Below is a small trained network, with its code and all its weights. Each question gives an input and a target symbol and asks what happens when units are switched off, that is, made to give their printed mean instead of their output.

import numpy as np


def w(rows, s, z=0):
    codes = np.array(rows[::2]) - 128.0
    scale = np.full(codes.shape[1], s)
    scale[-1] = z or s
    return codes * scale


def norm(h):
    return h / np.sqrt((h * h).mean(-1, keepdims=True) + 1e-5)


def f(y):
    return np.maximum(y, 0)


def softmax(a):
    e = np.exp(a - a.max(-1, keepdims=True))
    return e / e.sum(-1, keepdims=True)


def log_softmax(a):
    a = a - a.max(-1, keepdims=True)
    return a - np.log(np.exp(a).sum(-1, keepdims=True))


def net(x, mask):
    ids = ['ΓΦΩεημ'.index(c) for c in x.split()]
    T = len(ids)
    res = E[ids] + P[:T]
    u = 0
    for l in range(2):
        r = norm(res)
        for j in range(2):
            rows = slice(2 * j, 2 * j + 2)
            q, k, v = (r @ M[l][rows].T for M in (Q, K, V))
            z = softmax(np.where(np.tri(T) > 0, q @ k.T / 2**0.5, -1e9)) @ v
            o = O[l][rows]
            res = res + np.where(mask[u + j], z, o[:, -1]) @ o[:, :-1]
        u += 2
        y = f(norm(res) @ A[l][:, :-1].T + A[l][:, -1])
        res = res + np.where(mask[u : u + 4], y, B[l][:, -1]) @ B[l][:, :-1]
        u += 4
    return log_softmax(norm(res)[-1] @ U[:, :-1].T + U[:, -1])


Q, K, V, O, A, B = {}, {}, {}, {}, {}, {}
E = w([
[207,51,157],'Γ',
[219,136,174],'Φ',
[146,9,100],'Ω',
[64,181,58],'ε',
[147,222,125],'η',
[65,85,23],'μ',
],0.013)
P = w([
[99,128,151],'0',
[200,146,39],'1',
[103,124,144],'2',
[34,99,237],'3',
[90,128,132],'4',
[226,157,2],'5',
],0.011)
Q[0] = w([
[55,92,85],'0.h0',
[209,176,35],'0.h0',
[35,141,253],'0.h1',
[129,177,61],'0.h1',
],0.025)
K[0] = w([
[112,102,63],'0.h0',
[30,84,245],'0.h0',
[253,195,31],'0.h1',
[51,191,148],'0.h1',
],0.025)
V[0] = w([
[131,234,211],'0.h0',
[189,132,203],'0.h0',
[58,233,89],'0.h1',
[204,254,176],'0.h1',
],0.021)
O[0] = w([
[133,229,241,5],'0.h0',
[184,80,220,62],'0.h0',
[31,228,181,89],'0.h1',
[243,252,211,37],'0.h1',
],0.014,0.0029)
A[0] = w([
[221,107,82,145],'0.n0',
[134,80,254,96],'0.n1',
[67,133,162,2],'0.n2',
[93,117,76,141],'0.n3',
],0.027,0.0072)
B[0] = w([
[202,136,229,251],'0.n0',
[218,233,56,220],'0.n1',
[5,118,64,143],'0.n2',
[197,181,100,255],'0.n3',
],0.02,0.009)
Q[1] = w([
[55,164,125],'1.h0',
[114,129,80],'1.h0',
[76,91,4],'1.h1',
[253,169,153],'1.h1',
],0.024)
K[1] = w([
[102,168,108],'1.h0',
[30,124,126],'1.h0',
[145,37,13],'1.h1',
[205,135,253],'1.h1',
],0.022)
V[1] = w([
[131,147,129],'1.h0',
[177,196,253],'1.h0',
[113,131,79],'1.h1',
[125,92,100],'1.h1',
],0.017)
O[1] = w([
[122,104,120,134],'1.h0',
[68,27,10,2],'1.h0',
[102,177,157,180],'1.h1',
[90,151,117,97],'1.h1',
],0.013,0.0018)
A[1] = w([
[47,165,51,132],'1.n0',
[33,158,171,2],'1.n1',
[137,11,131,120],'1.n2',
[80,253,189,165],'1.n3',
],0.025,0.0041)
B[1] = w([
[252,112,48,200],'1.n0',
[88,207,41,153],'1.n1',
[19,144,162,203],'1.n2',
[33,101,214,252],'1.n3',
],0.027,0.017)
U = w([
[168,31,184,113],'Γ',
[251,162,151,103],'Φ',
[29,49,70,40],'Ω',
[40,197,42,38],'ε',
[116,182,201,224],'η',
[179,146,22,251],'μ',
],0.013,0.0022)

Each question gives the input, a string of symbols that net reads in full, and the target symbol t.
The units are the heads (2 rows each of Q, K, V and O) and the neurons (one row each of A and B). Each row of codes is followed by its name. A weight is (code - 128) times the scale printed after its matrix; where a second scale follows, it is the last column's (O, A, B and U).
mask holds one flag per unit, layer by layer, with each layer's heads first. A switched-off unit (its flag False) gives its mean, the last column of its rows in O or B, instead of its output. The means were averaged over made-up inputs and are rounded, as every weight is.
A unit's drop is (log p(t) with every unit on - log p(t) with that unit switched off) / (log p(t) with every unit on - log p(t) with every unit switched off).
The circuit of an input: a set's keep is (log p(t) with only the set's units on - log p(t) with every unit switched off) / (log p(t) with every unit on - log p(t) with every unit switched off). Starting from all 12 units, units are removed one at a time, each time the one whose removal leaves the highest keep (on an exact tie, the one counted first), for as long as the keep stays at least 0.8.
units of the circuit, in order: the units of the circuit, biggest drop first
most important unit: the unit with the biggest drop
k most important neurons: the k neurons with the biggest drops, biggest first
which heads matter: for each layer, one digit per head in row order, 1 if its drop is at least 0.15 and else 0, layers parted by /
drop of u: that unit's drop, to one decimal
input μ Ω μ μ Φ Γ, target μ: most important unit : 0.h1
input Γ Γ Γ η, target Γ: units of the circuit, in order : [0.h1; 0.n1]
input Φ η η Γ η Ω, target Γ: which heads matter : 00 / 00
input μ η Φ Ω μ η, target Ω: which heads matter : 11 / 00
input Ω Φ Γ η η ε, target η: which heads matter : 10 / 00
input ε ε ε Φ η μ, target Φ: which heads matter : 10 / 00
input μ η η Φ Γ η, target Φ: which heads matter : 01 / 00
input η μ η Γ, target μ: which heads matter : 10 / 00
input Ω Γ ε Φ Ω Ω, target Φ: which heads matter : 10 / 00
input μ Ω Γ, target Γ: which heads matter : 01 / 10
input μ Ω ε Ω ε μ, target Ω: 3 most important neurons : [1.n2; 0.n1; 1.n0]
input Φ μ μ Φ, target μ: 2 most important neurons : [0.n0; 1.n0]
input Ω Ω μ Φ, target Ω: 2 most important neurons : [1.n2; 0.n1]
input ε η Γ Γ μ, target μ: which heads matter : 00 / 00
input μ Γ ε ε Ω, target Ω: 2 most important neurons : [1.n2; 1.n3]
input Γ μ μ μ, target μ: most important unit : 0.h0
input η η η η Φ, target Φ: 2 most important neurons : [0.n1; 1.n2]
input Γ Φ η ε, target Φ: which heads matter : 01 / 00
input Γ Ω η η, target Ω: which heads matter : 01 / 00
input η μ Ω η, target μ: most important unit : 0.h0
input ε μ ε, target μ: 3 most important neurons : [1.n0; 1.n2; 0.n3]
input η Γ Φ Ω, target Γ: 2 most important neurons : [0.n0; 1.n3]
input Ω η ε μ Γ Ω, target μ: 3 most important neurons : [1.n0; 1.n3; 0.n3]
input η Φ Φ, target Φ: drop of 0.n1 : 0.1
input ε ε η Ω, target ε: drop of 1.n3 : 0.2
input ε Ω μ ε μ Φ, target ε: drop of 1.n1 : 0.2
